Below is a small trained network, with its code and all its weights. Each question gives an input and a class and asks what happens when units are switched off, that is, made to give their printed mean instead of their output.

import numpy as np


def w(rows, s, z=0):
    codes = np.array(rows[::2]) - 128.0
    scale = np.full(codes.shape[1], s)
    scale[-1] = z or s
    return codes * scale


def norm(h):
    return h / np.sqrt((h * h).mean(-1, keepdims=True) + 1e-5)


def f(y):
    return y / 2 * (1 + np.tanh(0.7978845608 * (y + 0.044715 * y**3)))


def log_softmax(a):
    a = a - a.max(-1, keepdims=True)
    return a - np.log(np.exp(a).sum(-1, keepdims=True))


def net(x, mask):
    res = np.array(x, float).reshape(1, 3) / 4 @ E
    u = 0
    for l in range(2):
        y = f(norm(res) @ A[l][:, :-1].T + A[l][:, -1])
        res = res + np.where(mask[u : u + 13], y, B[l][:, -1]) @ B[l][:, :-1]
        u += 13
    return log_softmax(norm(res)[-1] @ U[:, :-1].T + U[:, -1])


A, B = {}, {}
E = w([
[120,98,105,156,147,254,128,81,72,109,176,208],'x0',
[114,70,145,165,144,64,82,125,61,150,227,100],'x1',
[90,157,190,146,67,118,235,115,116,143,167,144],'x2',
],0.0013)
A[0] = w([
[195,144,118,120,103,159,116,107,97,156,160,196,2],'0.n0',
[205,58,58,83,215,128,48,135,101,30,74,95,118],'0.n1',
[71,165,220,159,41,130,204,127,107,156,148,177,134],'0.n2',
[162,140,113,141,147,172,141,126,87,104,154,170,69],'0.n3',
[171,127,144,108,81,85,116,152,159,153,125,72,96],'0.n4',
[155,158,123,154,122,131,125,160,111,115,135,129,128],'0.n5',
[168,187,95,7,77,151,179,104,203,79,57,204,174],'0.n6',
[145,100,179,91,124,117,108,107,132,152,119,157,119],'0.n7',
[176,115,91,157,129,235,134,61,66,83,173,179,101],'0.n8',
[151,185,179,111,104,17,117,223,172,162,78,29,149],'0.n9',
[141,104,108,172,104,219,120,100,103,100,175,186,89],'0.n10',
[128,125,119,157,103,132,116,167,132,140,126,143,133],'0.n11',
[50,44,186,182,174,62,71,99,59,192,197,98,172],'0.n12',
],0.0016,0.0008)
B[0] = w([
[101,153,204,125,158,101,101,134,156,103,100,109,108],'0.n0',
[125,132,100,131,63,119,190,104,171,216,200,200,184],'0.n1',
[177,87,8,100,126,136,59,106,194,188,152,168,182],'0.n2',
[55,158,145,112,143,95,89,110,163,123,111,100,125],'0.n3',
[120,78,156,80,160,172,152,72,89,102,98,162,146],'0.n4',
[120,123,113,119,140,128,148,122,137,114,144,115,128],'0.n5',
[99,99,112,242,117,176,91,182,59,124,167,36,193],'0.n6',
[111,126,112,87,107,151,128,137,119,106,145,105,127],'0.n7',
[18,129,247,103,203,74,77,106,199,154,92,111,180],'0.n8',
[63,45,166,100,213,182,166,69,70,101,95,200,241],'0.n9',
[41,114,165,125,182,92,111,115,204,101,88,83,158],'0.n10',
[113,124,122,109,126,133,128,136,126,130,133,124,129],'0.n11',
[140,166,87,185,92,234,158,186,125,93,63,86,251],'0.n12',
],0.0014,0.0016)
A[1] = w([
[86,159,197,160,68,123,216,104,112,112,158,153,78],'1.n0',
[213,100,67,100,206,135,31,152,129,67,99,127,107],'1.n1',
[94,160,127,154,149,101,74,149,180,122,124,82,126],'1.n2',
[72,153,143,144,108,108,90,138,224,159,151,39,174],'1.n3',
[139,83,152,136,141,76,100,109,60,136,214,106,87],'1.n4',
[161,221,120,86,110,149,159,125,162,90,67,146,2],'1.n5',
[175,122,143,53,120,33,162,160,133,123,92,57,92],'1.n6',
[204,82,88,112,115,184,189,141,33,95,129,185,149],'1.n7',
[158,219,125,70,118,203,152,105,191,82,47,179,124],'1.n8',
[130,80,71,122,86,214,131,105,82,84,169,183,169],'1.n9',
[187,134,153,79,89,6,142,185,144,110,75,72,73],'1.n10',
[113,171,205,134,48,108,202,123,127,123,175,146,71],'1.n11',
[150,115,156,144,138,71,85,112,40,129,219,99,46],'1.n12',
],0.0022,0.00081)
B[1] = w([
[192,103,50,37,152,67,37,136,171,123,147,154,224],'1.n0',
[156,166,98,56,7,82,199,90,188,157,248,191,234],'1.n1',
[159,162,139,118,109,73,214,109,83,148,93,162,140],'1.n2',
[237,201,163,146,164,100,171,107,25,175,59,146,165],'1.n3',
[142,164,105,129,90,209,172,183,176,39,43,90,255],'1.n4',
[122,83,89,178,98,174,84,172,87,87,205,71,116],'1.n5',
[60,139,174,195,211,224,98,33,127,115,142,208,212],'1.n6',
[194,250,167,181,146,50,132,132,110,205,60,109,175],'1.n7',
[123,71,150,174,104,87,110,203,56,57,179,42,243],'1.n8',
[109,127,205,86,171,31,143,108,117,139,69,90,228],'1.n9',
[26,111,174,145,184,245,50,77,121,123,209,180,219],'1.n10',
[210,123,9,70,121,131,24,107,182,147,157,172,191],'1.n11',
[120,142,99,137,56,220,150,220,157,37,62,68,239],'1.n12',
],0.0017,0.00097)
U = w([
[13,92,226,132,242,176,94,57,133,96,131,173,181],'0',
[148,123,105,201,66,171,142,236,93,47,104,3,151],'1',
[205,126,38,39,74,71,112,94,198,183,202,197,133],'2',
[190,206,196,152,185,25,181,101,73,210,24,115,7],'3',
],0.0057,0.0019)

Each question gives the input, the list of numbers given to net, and the class t.
The units are the neurons (one row each of A and B). Each row of codes is followed by its name. A weight is (code - 128) times the scale printed after its matrix; where a second scale follows, it is the last column's (A, B and U).
mask holds one flag per neuron, layer by layer. A switched-off neuron (its flag False) gives its mean, the last column of its row in B, instead of its output. The means were averaged over made-up inputs and are rounded, as every weight is.
A unit's drop is (log p(t) with every unit on - log p(t) with that unit switched off) / (log p(t) with every unit on - log p(t) with every unit switched off).
The circuit of an input: a set's keep is (log p(t) with only the set's units on - log p(t) with every unit switched off) / (log p(t) with every unit on - log p(t) with every unit switched off). Starting from the 12 units with the biggest drops (on a tie, the unit counted first), units are removed one at a time, each time the one whose removal leaves the highest keep (on an exact tie, the one counted first), for as long as the keep stays at least 0.8.
circuit, biggest first: the units of the circuit, biggest drop first
top k neurons: the k neurons with the biggest drops, biggest first
k most important neurons of layer l: the k neurons of layer l with the biggest drops, biggest first
input [6,7,1], class 1: top 2 neurons : [0.n9; 1.n12]
input [5,5,7], class 2: circuit, biggest first : [1.n0; 0.n9; 1.n11]
input [-3,3,-5], class 2: circuit, biggest first : [1.n1]
input [1,3,2], class 3: 2 most important neurons of layer 0 : [0.n12; 0.n6]
input [5,-6,6], class 1: 3 most important neurons of layer 1 : [1.n8; 1.n1; 1.n6]
input [-6,-3,8], class 2: circuit, biggest first : [1.n11; 1.n0]
input [-7,-1,-6], class 0: circuit, biggest first : [1.n10; 1.n6]
input [1,6,-6], class 1: top 3 neurons : [1.n12; 0.n2; 1.n4]
input [-2,0,-2], class 3: top 3 neurons : [1.n7; 0.n8; 0.n9]
input [-7,-1,8], class 2: top 3 neurons : [1.n11; 1.n0; 0.n8]
input [-1,8,-7], class 1: circuit, biggest first : [1.n12; 1.n4]
input [-2,-3,-3], class 3: 2 most important neurons of layer 1 : [1.n7; 1.n12]
input [-3,-1,-2], class 3: top 3 neurons : [0.n9; 0.n8; 1.n7]
input [2,-8,7], class 1: circuit, biggest first : [1.n8; 1.n5]
input [-2,3,2], class 3: 4 most important neurons of layer 0 : [0.n12; 0.n8; 0.n6; 0.n9]
input [-8,-2,5], class 0: top neuron : [1.n10]
input [1,4,0], class 1: top 2 neurons : [1.n12; 0.n9]
input [3,3,2], class 3: top 2 neurons : [0.n9; 1.n3]
input [-1,3,1], class 3: top 2 neurons : [0.n12; 1.n7]
input [-2,-1,-1], class 3: top 3 neurons : [1.n7; 0.n8; 0.n9]
input [0,-2,-4], class 2: circuit, biggest first : [1.n1]
input [-3,4,-5], class 2: top 2 neurons : [1.n1; 0.n6]
input [-7,-3,6], class 0: top 3 neurons : [1.n10; 1.n6; 0.n1]
input [5,4,-8], class 2: top 2 neurons : [1.n1; 0.n9]
input [3,-4,-5], class 2: top 4 neurons : [1.n1; 0.n12; 1.n12; 1.n4]
input [3,5,-4], class 1: 2 most important neurons of layer 0 : [0.n2; 0.n9]
input [-4,3,7], class 2: most important neuron of layer 1 : [1.n11]
